Below are the code and all the weights of a small trained network. Each question names an input and a target symbol and asks about switching units off, where a switched-off unit gives its printed mean instead of its output.

import numpy as np


def w(rows, s, z=0):
    codes = np.array(rows[::2]) - 128.0
    scale = np.full(codes.shape[1], s)
    scale[-1] = z or s
    return codes * scale


def f(y):
    return y / 2 * (1 + np.tanh(0.7978845608 * (y + 0.044715 * y**3)))


def softmax(a):
    e = np.exp(a - a.max(-1, keepdims=True))
    return e / e.sum(-1, keepdims=True)


def log_softmax(a):
    a = a - a.max(-1, keepdims=True)
    return a - np.log(np.exp(a).sum(-1, keepdims=True))


def net(x, mask):
    ids = ['αγδθλμξπτψω'.index(c) for c in x.split()]
    T = len(ids)
    res = E[ids] + P[:T]
    u = 0
    for l in range(3):
        r = res
        for j in range(2):
            rows = slice(2 * j, 2 * j + 2)
            q, k, v = (r @ M[l][rows].T for M in (Q, K, V))
            z = softmax(np.where(np.tri(T) > 0, q @ k.T / 2**0.5, -1e9)) @ v
            o = O[l][rows]
            res = res + np.where(mask[u + j], z, o[:, -1]) @ o[:, :-1]
        u += 2
        y = f(res @ A[l][:, :-1].T + A[l][:, -1])
        res = res + np.where(mask[u : u + 8], y, B[l][:, -1]) @ B[l][:, :-1]
        u += 8
    return log_softmax(res[-1] @ U[:, :-1].T + U[:, -1])


Q, K, V, O, A, B = {}, {}, {}, {}, {}, {}
E = w([
[111,2,147],'α',
[7,135,108],'γ',
[85,6,53],'δ',
[10,142,108],'θ',
[126,43,124],'λ',
[78,120,86],'μ',
[155,76,164],'ξ',
[79,176,196],'π',
[119,209,155],'τ',
[194,242,98],'ψ',
[137,167,53],'ω',
],0.0098)
P = w([
[58,161,58],'0',
[53,160,48],'1',
[82,130,82],'2',
[122,114,103],'3',
[149,73,125],'4',
[155,88,140],'5',
[176,50,149],'6',
[178,62,173],'7',
[182,56,183],'8',
[209,43,190],'9',
[208,32,194],'10',
[212,49,202],'11',
[252,28,180],'12',
],0.0017)
Q[0] = w([
[151,130,80],'L0H1',
[29,131,118],'L0H1',
[138,172,5],'L0H2',
[134,119,5],'L0H2',
],0.018)
K[0] = w([
[109,177,96],'L0H1',
[84,96,154],'L0H1',
[2,140,91],'L0H2',
[30,133,33],'L0H2',
],0.018)
V[0] = w([
[126,41,48],'L0H1',
[255,151,24],'L0H1',
[92,86,217],'L0H2',
[75,44,135],'L0H2',
],0.0053)
O[0] = w([
[21,158,145,84],'L0H1',
[177,73,252,3],'L0H1',
[184,100,171,137],'L0H2',
[254,104,128,123],'L0H2',
],0.005,0.0013)
A[0] = w([
[163,129,251,137],'L0N1',
[79,114,92,142],'L0N2',
[129,95,123,245],'L0N3',
[60,152,169,176],'L0N4',
[184,191,64,92],'L0N5',
[145,126,135,108],'L0N6',
[120,181,182,221],'L0N7',
[93,97,111,96],'L0N8',
],0.014,0.0011)
B[0] = w([
[210,82,106,201],'L0N1',
[183,176,122,177],'L0N2',
[140,142,77,158],'L0N3',
[211,170,129,251],'L0N4',
[55,71,225,188],'L0N5',
[128,117,133,121],'L0N6',
[246,79,155,245],'L0N7',
[168,175,102,159],'L0N8',
],0.014,0.003)
Q[1] = w([
[63,95,115],'L1H1',
[100,194,125],'L1H1',
[254,131,119],'L1H2',
[208,72,151],'L1H2',
],0.014)
K[1] = w([
[56,155,196],'L1H1',
[103,169,133],'L1H1',
[250,158,107],'L1H2',
[183,99,154],'L1H2',
],0.014)
V[1] = w([
[229,75,62],'L1H1',
[3,60,81],'L1H1',
[191,37,236],'L1H2',
[142,112,133],'L1H2',
],0.005)
O[1] = w([
[53,105,110,208],'L1H1',
[233,4,61,2],'L1H1',
[106,215,7,224],'L1H2',
[128,155,102,144],'L1H2',
],0.0048,0.006)
A[1] = w([
[76,156,178,107],'L1N1',
[178,105,127,133],'L1N2',
[83,98,241,1],'L1N3',
[181,106,122,119],'L1N4',
[113,17,69,60],'L1N5',
[56,101,139,143],'L1N6',
[72,114,156,140],'L1N7',
[11,90,133,139],'L1N8',
],0.011,0.0052)
B[1] = w([
[177,133,162,176],'L1N1',
[118,82,97,201],'L1N2',
[85,235,71,248],'L1N3',
[119,87,98,185],'L1N4',
[114,213,248,153],'L1N5',
[124,69,151,154],'L1N6',
[147,78,156,148],'L1N7',
[102,41,155,201],'L1N8',
],0.015,0.0016)
Q[2] = w([
[117,165,166],'L2H1',
[50,138,104],'L2H1',
[227,119,176],'L2H2',
[130,6,165],'L2H2',
],0.015)
K[2] = w([
[120,171,187],'L2H1',
[191,131,173],'L2H1',
[136,190,16],'L2H2',
[2,125,168],'L2H2',
],0.013)
V[2] = w([
[3,148,114],'L2H1',
[68,100,151],'L2H1',
[129,137,56],'L2H2',
[195,115,124],'L2H2',
],0.016)
O[2] = w([
[4,143,111,55],'L2H1',
[70,103,154,2],'L2H1',
[208,147,119,109],'L2H2',
[151,96,171,222],'L2H2',
],0.014,0.0042)
A[2] = w([
[78,147,84,131],'L2N1',
[160,147,101,26],'L2N2',
[102,229,22,171],'L2N3',
[162,126,254,2],'L2N4',
[141,155,66,72],'L2N5',
[128,86,34,239],'L2N6',
[56,236,164,137],'L2N7',
[104,85,191,98],'L2N8',
],0.0097,0.0035)
B[2] = w([
[140,178,124,124],'L2N1',
[61,165,137,210],'L2N2',
[43,114,110,252],'L2N3',
[116,128,5,255],'L2N4',
[66,160,104,181],'L2N5',
[166,58,80,199],'L2N6',
[194,129,182,217],'L2N7',
[82,155,187,149],'L2N8',
],0.019,0.003)
U = w([
[189,178,206,255],'α',
[157,144,135,58],'γ',
[155,145,134,17],'δ',
[113,216,128,20],'θ',
[158,139,135,112],'λ',
[107,207,124,66],'μ',
[152,133,130,47],'ξ',
[207,2,129,184],'π',
[228,205,93,148],'τ',
[99,106,61,182],'ψ',
[109,95,162,169],'ω',
],0.0074,0.0042)

Each question gives the input, a string of symbols that net reads in full, and the target symbol t.
The units are the heads (2 rows each of Q, K, V and O) and the neurons (one row each of A and B). Each row of codes is followed by its name. A weight is (code - 128) times the scale printed after its matrix; where a second scale follows, it is the last column's (O, A, B and U).
mask holds one flag per unit, layer by layer, with each layer's heads first. A switched-off unit (its flag False) gives its mean, the last column of its rows in O or B, instead of its output. The means were averaged over made-up inputs and are rounded, as every weight is.
A unit's drop is (log p(t) with every unit on - log p(t) with that unit switched off) / (log p(t) with every unit on - log p(t) with every unit switched off).
The circuit of an input: a set's keep is (log p(t) with only the set's units on - log p(t) with every unit switched off) / (log p(t) with every unit on - log p(t) with every unit switched off). Starting from the 12 units with the biggest drops (on a tie, the unit counted first), units are removed one at a time, each time the one whose removal leaves the highest keep (on an exact tie, the one counted first), for as long as the keep stays at least 0.8.
units of the circuit, in order: the units of the circuit, biggest drop first
most important unit: the unit with the biggest drop
k most important neurons: the k neurons with the biggest drops, biggest first
k most important neurons of layer l: the k neurons of layer l with the biggest drops, biggest first
which heads matter: for each layer, one digit per head in row order, 1 if its drop is at least 0.15 and else 0, layers parted by /
input π τ γ δ π π ψ π ψ λ, target ψ: most important unit => L2H2
input π π ψ ψ, target α: units of the circuit, in order => (L1N3; L0N5; L2N7)
input δ α π π ψ δ π π γ ψ π α, target ψ: units of the circuit, in order => (L2H2; L0N5; L0N4)
input π π ψ π π δ δ π θ ψ ψ α π, target ψ: 3 most important neurons of layer 1 => (L1N2; L1N4; L1N3)
input δ α α α, target α: which heads matter => 01 / 10 / 11
input ψ α π π π π π π μ λ, target π: units of the circuit, in order => (L0N4; L2H1; L0N7; L1N8)
input π π π ξ ξ π π, target τ: 4 most important neurons => (L1N3; L0N5; L1N8; L2N3)
input π π ψ π ψ δ, target ψ: units of the circuit, in order => (L0N5; L0N7; L2N3; L0N3)
input δ π δ ω μ π τ π π δ π π θ, target τ: units of the circuit, in order => (L2H1; L0N7; L0N1)
input ω γ γ, target μ: 3 most important neurons => (L2N3; L0N2; L0N5)
input π ψ τ μ π π ψ π ω, target ω: which heads matter => 10 / 00 / 01
input π δ θ θ π π α μ, target π: 3 most important neurons => (L0N4; L1N3; L0N5)
input α π π π λ, target π: which heads matter => 00 / 01 / 10
input π θ π δ π γ γ γ ω ω π ψ, target α: which heads matter => 00 / 00 / 01
input δ π ψ π π γ π μ, target π: 2 most important neurons => (L1N3; L0N4)
input δ π ψ π ξ π ξ ξ α π, target π: units of the circuit, in order => (L0H2; L0N1; L0N7; L1N2)
input ω π θ θ π γ π π π δ, target ψ: which heads matter => 00 / 10 / 00
input π π π ψ π μ, target ψ: which heads matter => 11 / 00 / 01
input δ π α π π, target τ: most important unit => L1H2
input π π δ θ δ δ δ ψ α δ δ π, target ψ: which heads matter => 00 / 00 / 11
input λ ω δ ψ δ τ ω π τ θ, target θ: which heads matter => 10 / 11 / 00
input π π π ψ ω ξ π ξ γ τ ω γ π, target π: which heads matter => 10 / 00 / 10
input λ γ π π π π ψ π α, target ψ: 3 most important neurons of layer 0 => (L0N7; L0N5; L0N4)
input α τ π ψ μ ψ τ ψ λ, target ψ: which heads matter => 01 / 00 / 01
input π π ξ, target π: 2 most important neurons => (L1N3; L0N4)
input π π π δ λ ξ ψ π ω, target ω: which heads matter => 00 / 00 / 01
